Below is a small trained network, with its code and all its weights. Each question gives an input and a class and asks what happens when units are switched off, that is, made to give their printed mean instead of their output.

import numpy as np


def w(rows, s, z=0):
    codes = np.array(rows[::2]) - 128.0
    scale = np.full(codes.shape[1], s)
    scale[-1] = z or s
    return codes * scale


def norm(h):
    return h / np.sqrt((h * h).mean(-1, keepdims=True) + 1e-5)


def f(y):
    return y / 2 * (1 + np.tanh(0.7978845608 * (y + 0.044715 * y**3)))


def log_softmax(a):
    a = a - a.max(-1, keepdims=True)
    return a - np.log(np.exp(a).sum(-1, keepdims=True))


def net(x, mask):
    res = np.array(x, float).reshape(1, 2) / 4 @ E
    u = 0
    for l in range(2):
        y = f(norm(res) @ A[l][:, :-1].T + A[l][:, -1])
        res = res + np.where(mask[u : u + 16], y, B[l][:, -1]) @ B[l][:, :-1]
        u += 16
    return log_softmax(norm(res)[-1] @ U[:, :-1].T + U[:, -1])


A, B = {}, {}
E = w([
[2,13,62,135],'x0',
[124,244,92,161],'x1',
],0.004)
A[0] = w([
[121,143,126,84,65],'0.n1',
[95,137,148,121,49],'0.n2',
[86,161,116,143,50],'0.n3',
[100,74,126,222,107],'0.n4',
[107,140,106,132,59],'0.n5',
[60,179,113,180,90],'0.n6',
[152,163,143,123,57],'0.n7',
[116,174,115,175,1],'0.n8',
[115,131,99,150,49],'0.n9',
[155,88,148,103,63],'0.n10',
[92,55,119,131,117],'0.n11',
[168,135,173,165,173],'0.n12',
[137,171,127,142,197],'0.n13',
[113,110,149,109,112],'0.n14',
[78,183,68,170,116],'0.n15',
[117,5,139,130,179],'0.n16',
],0.012,0.0017)
B[0] = w([
[143,139,152,129,122],'0.n1',
[161,107,99,188,121],'0.n2',
[163,51,112,100,141],'0.n3',
[108,168,158,193,175],'0.n4',
[156,32,86,167,130],'0.n5',
[182,26,101,167,174],'0.n6',
[85,131,124,188,157],'0.n7',
[149,90,156,33,149],'0.n8',
[169,125,108,94,131],'0.n9',
[177,149,76,74,150],'0.n10',
[83,218,167,101,210],'0.n11',
[82,166,100,121,174],'0.n12',
[88,114,178,157,168],'0.n13',
[150,148,87,92,136],'0.n14',
[189,44,120,124,189],'0.n15',
[49,24,219,2,254],'0.n16',
],0.0057,0.0075)
A[1] = w([
[40,78,129,34,62],'1.n1',
[198,141,105,177,73],'1.n2',
[139,183,89,155,8],'1.n3',
[204,127,142,138,139],'1.n4',
[117,19,13,126,186],'1.n5',
[201,164,114,83,115],'1.n6',
[181,210,88,97,123],'1.n7',
[222,152,52,179,102],'1.n8',
[210,60,162,207,204],'1.n9',
[52,182,187,170,124],'1.n10',
[127,86,119,87,134],'1.n11',
[147,108,46,73,96],'1.n12',
[43,159,188,221,6],'1.n13',
[145,120,2,118,60],'1.n14',
[88,155,110,32,150],'1.n15',
[138,92,96,148,137],'1.n16',
],0.0083,0.0019)
B[1] = w([
[57,145,241,111,255],'1.n1',
[74,84,160,148,135],'1.n2',
[115,100,164,132,127],'1.n3',
[53,96,83,193,143],'1.n4',
[174,221,156,74,204],'1.n5',
[147,131,62,126,141],'1.n6',
[123,98,117,96,161],'1.n7',
[57,92,197,173,144],'1.n8',
[36,183,75,164,177],'1.n9',
[210,113,186,63,202],'1.n10',
[121,180,168,130,167],'1.n11',
[206,174,194,136,128],'1.n12',
[206,255,106,115,162],'1.n13',
[242,134,154,120,117],'1.n14',
[73,105,87,211,192],'1.n15',
[115,193,184,167,131],'1.n16',
],0.0051,0.0055)
U = w([
[192,220,176,107,171],'0',
[39,146,137,224,133],'1',
[250,17,152,178,129],'2',
[127,102,30,56,131],'3',
[123,106,138,122,10],'4',
[26,72,236,38,147],'5',
[123,104,139,122,1],'6',
[123,104,139,122,6],'7',
],0.024,0.022)

Each question gives the input, the list of numbers given to net, and the class t.
The units are the neurons (one row each of A and B). Each row of codes is followed by its name. A weight is (code - 128) times the scale printed after its matrix; where a second scale follows, it is the last column's (A, B and U).
mask holds one flag per neuron, layer by layer. A switched-off neuron (its flag False) gives its mean, the last column of its row in B, instead of its output. The means were averaged over made-up inputs and are rounded, as every weight is.
A unit's drop is (log p(t) with every unit on - log p(t) with that unit switched off) / (log p(t) with every unit on - log p(t) with every unit switched off).
unit that matters most: the unit with the biggest drop
top k neurons: the k neurons with the biggest drops, biggest first
top k neurons in layer l: the k neurons of layer l with the biggest drops, biggest first
drop when u is switched off: that unit's drop, to one decimal
input [-6,-5], class 3: top 4 neurons	[0.n16 1.n1 1.n6 0.n4]
input [0,6], class 2: top 2 neurons	[0.n15 0.n6]
input [-1,-1], class 3: top 4 neurons	[0.n16 1.n1 0.n6 0.n15]
input [-8,-3], class 0: top neuron in layer 0	[0.n16]
input [-3,-3], class 3: top 2 neurons	[0.n16 1.n1]
input [-5,7], class 1: top 2 neurons in layer 0	[0.n11 0.n16]
input [-5,-3], class 0: top 3 neurons	[0.n15 0.n16 0.n6]
input [-7,-5], class 0: top 4 neurons in layer 0	[0.n6 0.n15 0.n5 0.n12]
input [-5,-4], class 3: top 4 neurons in layer 1	[1.n1 1.n6 1.n7 1.n5]
input [-8,-8], class 3: top 4 neurons	[0.n16 1.n1 0.n11 1.n6]
input [0,5], class 2: top 3 neurons	[0.n15 0.n6 0.n16]
input [0,4], class 2: top 2 neurons	[0.n15 0.n16]
input [-7,-6], class 3: top 3 neurons in layer 0	[0.n16 0.n4 0.n11]
input [8,8], class 2: unit that matters most	0.n6
input [-1,7], class 1: top 3 neurons	[0.n16 1.n9 0.n13]
input [-1,1], class 0: top 2 neurons	[0.n16 1.n13]
input [-7,-3], class 0: drop when 0.n16 is switched off	1.4
input [-2,1], class 0: drop when 0.n16 is switched off	1.1
input [-1,0], class 0: drop when 0.n16 is switched off	0.8
input [1,1], class 2: unit that matters most	0.n15
